Moves between units:
lu: Vef->Kir, Ved->Zus, Med->Zes, Lal->Mik, Kov->Nez, Nim->Lik, Tun->Sar, Viv->Ved, Fus->Tak, Nek->Did, Dav->Nid, Nez->Ril, Mik->Maz, Lis->Vef, Dar->Dis, Lak->Kog, Mul->Nur, Dil->Ros, Sis->Nas, Ger->Faf, Tir->Kiz, Gos->Sis, Mup->Fes, Tis->Bov, Fer->Dil, Nid->Pok, Seb->Vok, Luf->Ger, Bov->Lak, Ves->Seb, Bik->Gud, Vul->Mas, Tov->Gos, Mas->Lim, Fup->Gat, Tek->Zun, Fes->Fab, Mok->Zot, Kog->Vud, Ruz->Gis, Kir->Lal, Saz->Tel, Kib->Mev, Ril->Rok, Gad->Kel, Tas->Fad, Lik->Bik, Fab->Dar, Fad->Lur, Fik->Noz, Gud->Lag, Gat->Dav, Tig->Luf, Val->Kib, Rup->Sof, Noz->Dud, Tel->Mok, Vok->Lis, Mev->Lov, Lag->Vul, Gis->Rup, Dud->Fim, Rus->Tov, Vid->Viv, Lov->Nek, Sof->Mup, Kug->Diz, Vot->Fup, Pok->Kov, Dis->Vup, Sar->Sur, Vud->Rus, Kel->Tir, Diz->Fer, Kap->Vaz, Zok->Vid, Dos->Ves, Rok->Dos, Tak->Val, Vaz->Tig, Maz->Tis, Ros->Zok, Nav->Vot, Vup->Fus, Fim->Saz, Zun->Kap, Lur->Med, Sur->Nim, Zus->Nav, Nur->Tun, Nas->Mul, Kiz->Kug, Zes->Tek, Faf->Fik, Zot->Ruz, Did->Gad, Lim->Tas
le: Vef->Dud, Ved->Vul, Med->Dil, Lal->Saz, Kov->Zun, Nim->Mev, Tun->Tak, Viv->Lag, Fus->Tis, Nek->Tov, Dav->Med, Nez->Kap, Mik->Tel, Lis->Noz, Dar->Lal, Lak->Gis, Mul->Vup, Dil->Nim, Sis->Dar, Ger->Vot, Tir->Mul, Gos->Fab, Mup->Lis, Tis->Zot, Fer->Sur, Nid->Zes, Seb->Faf, Luf->Nav, Bov->Ruz, Ves->Ger, Bik->Nek, Vul->Kel, Tov->Fes, Mas->Tir, Fup->Fad, Tek->Zok, Fes->Vef, Mok->Ril, Kog->Rup, Ruz->Dos, Kir->Fim, Saz->Kov, Kib->Kog, Ril->Vaz, Gad->Sis, Tas->Kug, Lik->Lov, Fab->Kir, Fad->Diz, Fik->Gat, Gud->Did, Gat->Lur, Tig->Zus, Val->Lak, Rup->Seb, Noz->Dav, Tel->Nez, Vok->Fik, Mev->Vud, Lag->Gad, Gis->Ves, Dud->Nid, Rus->Mup, Vid->Gud, Lov->Rus, Sof->Vok, Kug->Tun, Vot->Tas, Pok->Tek, Dis->Mik, Sar->Val, Vud->Sof, Kel->Nas, Diz->Sar, Kap->Viv, Zok->Bik, Dos->Luf, Rok->Tig, Tak->Bov, Vaz->Ved, Maz->Mok, Ros->Lik, Nav->Lim, Vup->Maz, Fim->Pok, Zun->Vid, Lur->Fer, Sur->Kib, Zus->Mas, Nur->Fus, Nas->Dis, Kiz->Nur, Zes->Ros, Faf->Fup, Zot->Rok, Did->Gos, Lim->Kiz
ke: Vef->Lis, Ved->Viv, Med->Lur, Lal->Kir, Kov->Pok, Nim->Sur, Tun->Nur, Viv->Vid, Fus->Vup, Nek->Lov, Dav->Gat, Nez->Kov, Mik->Lal, Lis->Vok, Dar->Fab, Lak->Bov, Mul->Nas, Dil->Fer, Sis->Gos, Ger->Luf, Tir->Kel, Gos->Tov, Mup->Sof, Tis->Maz, Fer->Diz, Nid->Dav, Seb->Ves, Luf->Tig, Bov->Tis, Ves->Dos, Bik->Lik, Vul->Lag, Tov->Rus, Mas->Vul, Fup->Vot, Tek->Zes, Fes->Mup, Mok->Tel, Kog->Lak, Ruz->Zot, Kir->Vef, Saz->Fim, Kib->Val, Ril->Nez, Gad->Did, Tas->Lim, Lik->Nim, Fab->Fes, Fad->Tas, Fik->Faf, Gud->Bik, Gat->Fup, Tig->Vaz, Val->Tak, Rup->Gis, Noz->Fik, Tel->Saz, Vok->Seb, Mev->Kib, Lag->Gud, Gis->Ruz, Dud->Noz, Rus->Vud, Vid->Zok, Lov->Mev, Sof->Rup, Kug->Kiz, Vot->Nav, Pok->Nid, Dis->Dar, Sar->Tun, Vud->Kog, Kel->Gad, Diz->Kug, Kap->Zun, Zok->Ros, Dos->Rok, Rok->Ril, Tak->Fus, Vaz->Kap, Maz->Mik, Ros->Dil, Nav->Zus, Vup->Dis, Fim->Dud, Zun->Tek, Lur->Fad, Sur->Sar, Zus->Ved, Nur->Mul, Nas->Sis, Kiz->Tir, Zes->Med, Faf->Ger, Zot->Mok, Did->Nek, Lim->Mas
su: Vef->Rus, Ved->Nez, Med->Fik, Lal->Gos, Kov->Kir, Nim->Lur, Tun->Lim, Viv->Kov, Fus->Tir, Nek->Ros, Dav->Vok, Nez->Lal, Mik->Sis, Lis->Vud, Dar->Did, Lak->Tun, Mul->Vul, Dil->Gat, Sis->Gud, Ger->Ruz, Tir->Ved, Gos->Bik, Mup->Mev, Tis->Mul, Fer->Fup, Nid->Lis, Seb->Lak, Luf->Zot, Bov->Nur, Ves->Bov, Bik->Zes, Vul->Kap, Tov->Lik, Mas->Vaz, Fup->Ves, Tek->Dud, Fes->Lov, Mok->Dis, Kog->Sar, Ruz->Fus, Kir->Tov, Saz->Fab, Kib->Diz, Ril->Mik, Gad->Vid, Tas->Luf, Lik->Med, Fab->Nek, Fad->Ger, Fik->Rup, Gud->Tek, Gat->Seb, Tig->Mok, Val->Kug, Rup->Val, Noz->Sof, Tel->Dar, Vok->Kog, Mev->Fer, Lag->Zun, Gis->Tak, Dud->Mup, Rus->Nim, Vid->Pok, Lov->Dil, Sof->Kib, Kug->Nav, Vot->Dos, Pok->Vef, Dis->Gad, Sar->Tas, Vud->Sur, Kel->Viv, Diz->Vot, Kap->Saz, Zok->Nid, Dos->Tis, Rok->Maz, Tak->Kiz, Vaz->Tel, Maz->Nas, Ros->Dav, Nav->Rok, Vup->Kel, Fim->Fes, Zun->Fim, Lur->Faf, Sur->Fad, Zus->Ril, Nur->Mas, Nas->Lag, Kiz->Zus, Zes->Noz, Faf->Gis, Zot->Vup, Did->Zok, Lim->Tig
ki: Vef->Bik, Ved->Maz, Med->Mup, Lal->Lag, Kov->Sis, Nim->Noz, Tun->Ger, Viv->Mik, Fus->Nav, Nek->Pok, Dav->Rus, Nez->Nas, Mik->Vul, Lis->Lik, Dar->Viv, Lak->Fad, Mul->Tig, Dil->Lis, Sis->Kap, Ger->Val, Tir->Rok, Gos->Zun, Mup->Ros, Tis->Lim, Fer->Vok, Nid->Tov, Seb->Sur, Luf->Tak, Bov->Tas, Ves->Sar, Bik->Fim, Vul->Mok, Tov->Tek, Mas->Zot, Fup->Kog, Tek->Fab, Fes->Zok, Mok->Tir, Kog->Lur, Ruz->Kug, Kir->Gud, Saz->Gad, Kib->Gat, Ril->Mul, Gad->Nez, Tas->Gis, Lik->Dud, Fab->Vid, Fad->Rup, Fik->Mev, Gud->Saz, Gat->Vud, Tig->Fus, Val->Fup, Rup->Fer, Noz->Lov, Tel->Kel, Vok->Nim, Mev->Dav, Lag->Tel, Gis->Diz, Dud->Nek, Rus->Zes, Vid->Lal, Lov->Nid, Sof->Dil, Kug->Ves, Vot->Lak, Pok->Gos, Dis->Ved, Sar->Faf, Vud->Med, Kel->Ril, Diz->Seb, Kap->Dis, Zok->Kir, Dos->Tun, Rok->Nur, Tak->Vot, Vaz->Vup, Maz->Mas, Ros->Vef, Nav->Bov, Vup->Zus, Fim->Did, Zun->Dar, Lur->Sof, Sur->Fik, Zus->Tis, Nur->Luf, Nas->Vaz, Kiz->Dos, Zes->Fes, Faf->Kib, Zot->Kiz, Did->Kov, Lim->Ruz

The rows follow the links: the fewer symbols apart two units are, the more alike their rows tend to be.

Each row is also shifted at random along 7 hidden directions that mean nothing.

Some units, each with a row of numbers:
Seb:  -69     2    -7     7   -13    22    39    24    -7   -26   -62    22   -22     4   -22   -17   -44   -82    13   -74   -30   -80    42   -15     9   -35    13     5     8   -21    -4    48    13    15    29   -18   -41   -44   -11
Sar:   66    20    12   -12   -19    24    29    16    46    20     4   -11    -3   -11    -9   -39   -18    62   -21    25    29    15    25    13    10    -9     0     3    33    -3    -1     8   -18   -13   -41   -14    16     5    55
Zok:  -85    -4   -21    30    27   -40    -3   -27     2    14   -16   -15   -44    29   -22    19    20   -25   -22    14    24    38    -7   -36     8   -10    -8    20    -3   -12     1   -24    18    15    33   -18    14    28    -6
Mup:   59   -37     7    11    27   -42    16   -13    27    35   -11   -14   -25     8    -7   -19     5     1    -2    36    23    93   -26   -46    29   -10    20    27    11    -3    -2   -19    28   -35    10   -29     8    43     1
Vup:   38    39   -10    -8   -22    39   -22    13   -37   -36    28    10    35    -6    12    23    15    -6   -11   -51   -27   -90    23    41    -3    13   -10   -28   -26    -1     2     4   -20    28    -1    29    -1   -36   -16
Did:  107    14   -25    33    28    29   -27   -20   -19     2    23   -15    45   100   -14    15    44    -5   -30   -55   -24   -29   -19   -22    13    16    23    19   -22     7     0   -30    22   -33    32   -12    25   -25   -28
Fab: -107   -57    -1    -5    -9   -46    -3   -13     7   -55    -9   -42     9    42   -32    22     6   -38    62     4     7    32   -29   -30    13    36   -28    29   -12   -51    11     7    15    15    41    27   -12    15   -39
Kir:  -70    21   -35    23   -24    63    -2   -24    28   -31    -5   -41    69    72   -52     6    37    32    10   -17   -29   -94     3   -27   -68    61   -40    28     9   -36     6   -13   -11    56     4    34    38   -47     5
Kov:  -22    10   -18     0   -10     1    -8   -25    30   -32    34   -65    46    16   -16    19    37    53   -43    -5    15    23     8    -4    74    28     4    26   -13   -46     5   -18     5   -18    -9    15    59    14    19
Lis:   60   -17    -1    23    17     2    13   -11    31    44   -12    -6    -3    49   -23   -26     8    31    12    44     9    34   -31   -42   -54    15    -8    25    32    14    -1   -25     6    -2    -1   -20    13    12    14
Rup:   87   -17    18   -14   -25    27    34    19    42     3   -10   -11    21    10   -21   -45   -21    35    34    17     6     5    -2   -10   -24    14    -8    13    32   -10     0    17    -9    -6   -25     0    -6    -8    23
Fus:   -5    11    13   -23   -30    18    -7    29   -15   -42    10    -3    11    61   -10     5   -23    -2    24   -50    11   -36    10    45    11    -1   -11   -14    -4    -7     2    38   -16   -13     6    14   -27   -20    -2
Vok:   67   -34    16    -2     4   -38    30     7    24    20   -18     0   -37   -41    -7   -28   -16   -15    25    46    21    59    -9   -33     0   -12    -5    12    20   -11     3    -1     9     7     4   -18   -16    30    -3
Gad:  -19    21   -15    22    22   -41   -36   -11   -33     2    19    -2   -52    74   -14    40    30   -23   -18    -1    42    19   -17     8    -2    -8   -28    -9   -23     7     0   -30     2    21    45    -8     0    28   -19
Kib:    6   -24     9     1    -8    12    31    17     9    -5   -44    15    -2     1   -12   -28   -37   -36    35   -25   -19   -25    10   -18   -12   -11    13    11    18    -8    -1    29    11    -4     7   -11   -33   -21    -5
Tel:  -78    -5    -8   -14   -18     2   -19    -8    -8   -64    20   -39    48    17    -4    32    11     0    -9   -49    -7   -14     9    21    74    18     8    11   -30   -40     5    12     4   -18     8    28    16    -9   -12
Bov:   89    48     2    -2   -10    26     3    28   -26    18     8    41   -31   -16    11    -7    -9    -1   -17    -7     6   -56    27    38   -38   -22   -18   -38     3    26    -4     2   -27    35   -10    -7   -19   -17    10
Tak:   34    19    20   -14    -7    10     2    21     1    23     4    23   -25    -7    16   -13   -22    32    -4    16    22     9     7    36   -16   -18    -3   -25    18    31    -4    10   -22   -10   -29   -11   -11     9    30
Kiz:  -57    10    20   -20   -13    -4   -12    21   -13     3     2    22   -32    36     3     2   -27    15    30    15    32     7    -8    45   -42    -6   -29   -29    14    29    -2    18   -27     4    -9     4   -28     7    15
Ger:   -9   -31    30   -29    -9   -52    17    32   -22   -15   -23    35   -61   -66    23    -3   -49   -69    42     4    13    30     8    16    24   -39    -2   -23    -4     1     0    34     3     7    14    -5   -63    17   -23
Zun:  -21    36   -29    27    16    -1   -21   -24   -14     6    17   -10    -9    24   -12    31    42     0   -36     4     7   -22     3    -8   -18     8   -23     2   -15    -7     3   -37    -2    40    21     2    30     4    -4
Nav:   18   -31    38   -45   -22   -26    -7    26    -6   -19    18    10    -1   -38    30    -7   -33    12    47    24    18    47   -14    40    15     0    -6   -25    -1    11     1    28   -13   -23   -21    19   -34    21    -5
Lal:  -61   -31     0     7    39    -2   -51   -30   -29    29    13    17    42    21    34    26    18     5    17    15   -37    27   -58    -4   -35    24    34    -5   -19    50    -4   -18    15   -43    -2     8     7    -4   -29
Bik:   28     0   -20    29    19    22    -5   -27    12    17     4   -17    39    27   -11     0    34    16   -23     1   -22    -7   -13   -37   -11    21    15    22    -3    -2     0   -30    16    -7     3    -6    40    -9    -3
Dav:   16   -31    -9    20    27    15    15    -9   -16    20   -41    35    24   -73    22   -14    -8   -70    14   -21   -79   -40    -2   -54   -22    -6    44     8    -8    13    -3     5    33     0    11   -11   -21   -34   -40
Lim:   20     6    18   -21    -5    11   -16    20   -32     4     7    41    -4   -15    31    -1   -25    -8    21    -8   -12   -17    -6    43   -27   -12     3   -34    -4    39    -1    18   -16   -11   -11     6   -33   -12    -8
Gud:    0    -6   -16    16     6   -21   -10   -14     2   -37    16   -52     6   102   -39    23    26   -13   -22   -46    26    22    -5   -18    74     7     1    33   -20   -46     4    -8    23   -26    45    -9    20    12   -17
Tis:  -31     3    14   -32   -25     7   -11    21   -31   -34     9    26    13   -79    36    13   -19   -21    20   -15   -28   -44    17    41     4    -2    -3   -32   -20     1     2    27   -17    20   -15    31   -27   -20   -16
Mev:   -7    -1   -10    13   -22    20    41     0    40    -3   -29   -16     3   -13   -41   -29    -5     6    17    19    -5   -31    17   -38   -41    16   -28    21    32   -34     3     5    -3    51    -4     4     8   -13    17
Zes:  -54     2   -26    27     6    13    26   -25    31     5   -25   -28    14   -10   -22    -7    15    -1   -31    -2   -15   -11    15   -45    14     8    12    34    10   -29     2   -12    15     9     2    -9    36    -7    15

From each start, follow one symbol. Which unit do you reach?
Answer with the unit's name.
  82   -15    -4     8    10    11   -35    -6   -23   -23    32   -24    48   139   -23    21    30     4    22   -43    -2    -3   -47    -1     0    34     1    14   -20     2     2   -10    12   -39    35     6     4   -12   -37
su Did
  21    12    11   -11   -18    34    34    12    47    20   -12    -7     9   -10    -9   -40   -24    58   -16    17    16    10    20     7     4    -5    10     8    38     1    -2    16   -13   -22   -46   -14    16    -1    56
ki Rup
 -64   -11    22   -27   -27    30     8    25     8   -10   -16    16    19     9     1   -18   -43    17    50    -5    -8   -26     1    33   -42     8    -6   -13    22    13    -1    44   -21    -8   -26    15   -31   -23    15
le Tak
 -31   -62     5   -11   -16   -25    24   -17    48   -38    -8   -54    43   -19   -25   -11     4     6    40    25    -5    48   -16   -48    31    39    -3    42     6   -60     8     5    19    -4     1    21    13    13   -10
ke Dav
  53    43   -26    10   -18    16   -23    -6   -27   -33    38   -11    16     5   -13    33    47     0   -16   -11    -7   -70    15    12   -26    29   -50   -13   -27   -23     5   -29   -19    71    19    34    20   -18   -23
su Kov
 142    49    -2   -18   -31    23   -17    16   -11   -22    62   -13    19    -5     5    11    32    55   -26     1    21   -32    18    47     4    18   -35   -26   -14    -8     5   -20   -32    30   -19    23    22     0    10
ki Tig
 -22    36   -11    27    24    23    32    -3    18    60   -37    21   -42    -3     0   -27   -22     8   -71   -17     9     1    36   -10    22   -55    46     6    28    28   -10     3     8   -36   -19   -54    15    -2    53
le Rup
 -10     2   -10     6    18   -14   -42   -10   -55   -10    21    26     4   -22    26    41    23   -42     9    -9   -31   -30   -17     9   -18     9    -8   -24   -38    20     1   -16     2    24    23    22   -12    -9   -48
ke Zun
 -42    33    -8    -7    -7    20   -22     1   -13   -26    27   -20    24    60    -1    22     6    29   -34   -50    13   -16    12    42    48    -1     9    -5   -19    -2    -2     7    -9   -36    -4     5    20    -9    15
le Vaz
 -73   -40    -7    16    23     5   -31   -24   -25    -5   -12    10    39    50    -3    20    13   -37    57    -8   -47   -23   -52   -30   -64    35     2     9   -15    18     0    -5    15     0    28    21   -16   -22   -51
ke Tov
   7     8    14   -33   -43     4    16    32   -15   -52     2     9    -4   -61     8     1   -28   -26    25   -21    -6   -51    37    36    10    -6   -27   -24    -7   -27     5    33   -19    41    -4    27   -33   -16   -10
ki Tun
 140    24    12   -21   -32    53    17    26     5    -9    19    14    41   -57    17   -28    -9    34    -3    -9   -24   -58    28    26   -12     7    -2   -17     7     1     0    16   -20    14   -41    14     0   -31    15
le Kug
  35     3    18   -15     0    -3   -33    21   -41    -6    20    28    -8    55    16    14   -12   -13    20   -27     8    -3   -19    45    -7    -9     0   -28   -15    34    -3    14   -10   -27    10     2   -33    -3   -19
su Mok
 -56    10    20   -27    -9   -40    -6    18    -5     0    12     2   -61    -2    12     9   -27    15    -7    19    62    62     8    49    42   -30   -13   -23     1     9     0    15   -16   -16   -12    -6   -14    43    25
ke Mul
  80    -1    17   -24   -23    11    18    35   -11   -33     0    10     6   -14     9   -14   -31   -24     7   -52    -7   -27    27    27    51   -22    19   -10    -6    -9     0    34     0   -24    -1    -3   -30   -19    -5
lu Diz
 157    -1   -12    35    45     2     7   -15   -15    65    -9    37   -10   -58    27   -16    22   -33   -38     7   -42     1    -5   -48   -10   -26    46     4    -8    36    -7   -35    28   -10     7   -37     5    -4   -22
su Sof
   8    26    -2    -1    23   -10   -40     0   -48    15    27    29   -17   -10    40    33     8    -9   -42   -22     0     1     0    40    30   -29    26   -33   -32    40    -5   -10    -1   -29     2    -8    -1     6   -11
ke Tel
  89     8    19   -29   -44    20    34    27    46   -20    14   -30    16   -10   -15   -34   -20    62    -2    11    33    13    25    25    32     5   -16     3    27   -29     3    21   -23    -8   -38     4    10     5    44
le Ger
  30    27    -7     4    -9    76    28     3    24    34   -20    22    46   -83    21   -40   -14    38   -36    -6   -53   -65    37    -1   -20    -6    36    -1    24    18    -6    11    -8    -6   -55    -8    24   -41    40
ke Ger
